Here is a tiny trained network, its code and every weight. The questions are about switching its units off for an input and a class, where a switched-off unit gives its printed mean instead of its output.

import numpy as np


def w(rows, s, z=0):
    codes = np.array(rows[::2]) - 128.0
    scale = np.full(codes.shape[1], s)
    scale[-1] = z or s
    return codes * scale


def f(y):
    return np.maximum(y, 0)


def log_softmax(a):
    a = a - a.max(-1, keepdims=True)
    return a - np.log(np.exp(a).sum(-1, keepdims=True))


def net(x, mask):
    res = np.array(x, float).reshape(1, 8) / 4 @ E
    y = f(res @ A[0][:, :-1].T + A[0][:, -1])
    res = res + np.where(mask, y, B[0][:, -1]) @ B[0][:, :-1]
    return log_softmax(res[-1] @ U[:, :-1].T + U[:, -1])


A, B = {}, {}
E = w([
[52,184,1,30,183],'x0',
[132,193,101,188,107],'x1',
[123,131,132,118,125],'x2',
[30,175,220,197,206],'x3',
[179,140,129,130,155],'x4',
[151,142,130,135,130],'x5',
[115,111,146,100,122],'x6',
[34,39,68,184,104],'x7',
],0.0049)
A[0] = w([
[58,147,39,126,175,117],'n0',
[119,132,170,132,171,102],'n1',
[115,32,46,222,198,214],'n2',
[186,131,191,144,254,2],'n3',
[223,186,157,62,70,89],'n4',
[16,116,161,180,158,171],'n5',
[66,181,31,22,108,156],'n6',
[158,135,104,98,67,76],'n7',
[97,182,215,135,182,111],'n8',
[166,224,171,58,69,104],'n9',
[74,84,131,80,114,36],'n10',
[127,109,122,142,139,5],'n11',
[199,41,52,51,103,159],'n12',
[101,138,152,160,178,55],'n13',
[168,53,239,202,70,84],'n14',
[39,106,112,146,52,158],'n15',
[199,150,106,69,85,121],'n16',
[63,153,191,178,229,42],'n17',
],0.0085,0.0033)
B[0] = w([
[144,104,196,172,152,209],'n0',
[88,113,157,107,94,159],'n1',
[187,137,168,86,65,232],'n2',
[136,80,85,176,95,172],'n3',
[107,77,150,121,98,199],'n4',
[151,75,132,86,67,238],'n5',
[135,152,186,202,177,245],'n6',
[58,87,14,127,158,154],'n7',
[86,48,83,129,120,205],'n8',
[205,83,117,220,109,188],'n9',
[153,120,130,213,96,147],'n10',
[146,108,128,93,160,128],'n11',
[47,179,121,123,112,223],'n12',
[63,112,54,97,89,155],'n13',
[61,232,143,170,202,254],'n14',
[254,86,155,135,166,199],'n15',
[121,96,105,143,64,187],'n16',
[69,86,59,44,91,204],'n17',
],0.0077,0.0056)
U = w([
[20,62,1,67,63,169],'0',
[124,87,149,107,156,255],'1',
[142,24,150,145,104,35],'2',
[122,61,153,125,186,94],'3',
[57,155,213,166,250,13],'4',
[105,147,179,51,140,117],'5',
],0.0068,0.0026)

Each question gives the input, the list of numbers given to net, and the class t.
The units are the neurons (one row each of A and B). Each row of codes is followed by its name. A weight is (code - 128) times the scale printed after its matrix; where a second scale follows, it is the last column's (A, B and U).
mask holds one flag per neuron, in row order. A switched-off neuron (its flag False) gives its mean, the last column of its row in B, instead of its output. The means were averaged over made-up inputs and are rounded, as every weight is.
A unit's drop is (log p(t) with every unit on - log p(t) with that unit switched off) / (log p(t) with every unit on - log p(t) with every unit switched off).
The circuit of an input: a set's keep is (log p(t) with only the set's units on - log p(t) with every unit switched off) / (log p(t) with every unit on - log p(t) with every unit switched off). Starting from the 12 units with the biggest drops (on a tie, the unit counted first), units are removed one at a time, each time the one whose removal leaves the highest keep (on an exact tie, the one counted first), for as long as the keep stays at least 0.8.
circuit, biggest first: the units of the circuit, biggest drop first
top k neurons: the k neurons with the biggest drops, biggest first
drop when u is switched off: that unit's drop, to one decimal
input [5,-1,4,1,2,3,-2,3], class 4: circuit, biggest first : (n6 n0)
input [7,5,-6,8,-5,3,-5,-4], class 0: circuit, biggest first : (n17)
input [-6,-1,-2,-5,1,3,5,5], class 4: circuit, biggest first : (n14 n5)
input [3,-7,-4,-1,-7,-5,6,6], class 3: circuit, biggest first : (n15 n6)
input [8,-8,6,0,6,1,5,-2], class 4: circuit, biggest first : (n6 n5)
input [7,-3,6,-3,1,-4,1,6], class 4: circuit, biggest first : (n6 n0)
input [7,8,-7,0,2,5,-4,-3], class 4: circuit, biggest first : (n6 n5)
input [-5,-1,-3,0,0,-3,0,-3], class 4: circuit, biggest first : (n14 n5)
input [-7,-7,-4,8,7,1,0,-4], class 0: top 3 neurons : (n17 n8 n3)
input [-2,-1,-7,7,-4,-3,-3,4], class 0: circuit, biggest first : (n17 n6)
input [7,-7,8,3,0,-6,6,0], class 4: top 2 neurons : (n6 n0)
input [7,-4,-7,1,-7,-3,5,1], class 3: top 2 neurons : (n14 n15)
input [-4,-3,-6,5,-2,4,-2,1], class 0: top 2 neurons : (n17 n6)
input [-5,-4,-2,8,0,4,-7,4], class 0: top neuron : (n17)
input [1,5,-8,8,-6,2,-3,-1], class 0: drop when n17 is switched off : 0.2
input [-8,-6,-5,-3,7,3,6,0], class 4: drop when n14 is switched off : 0.7
input [1,1,-7,5,5,3,-4,-5], class 0: drop when n17 is switched off : 0.2
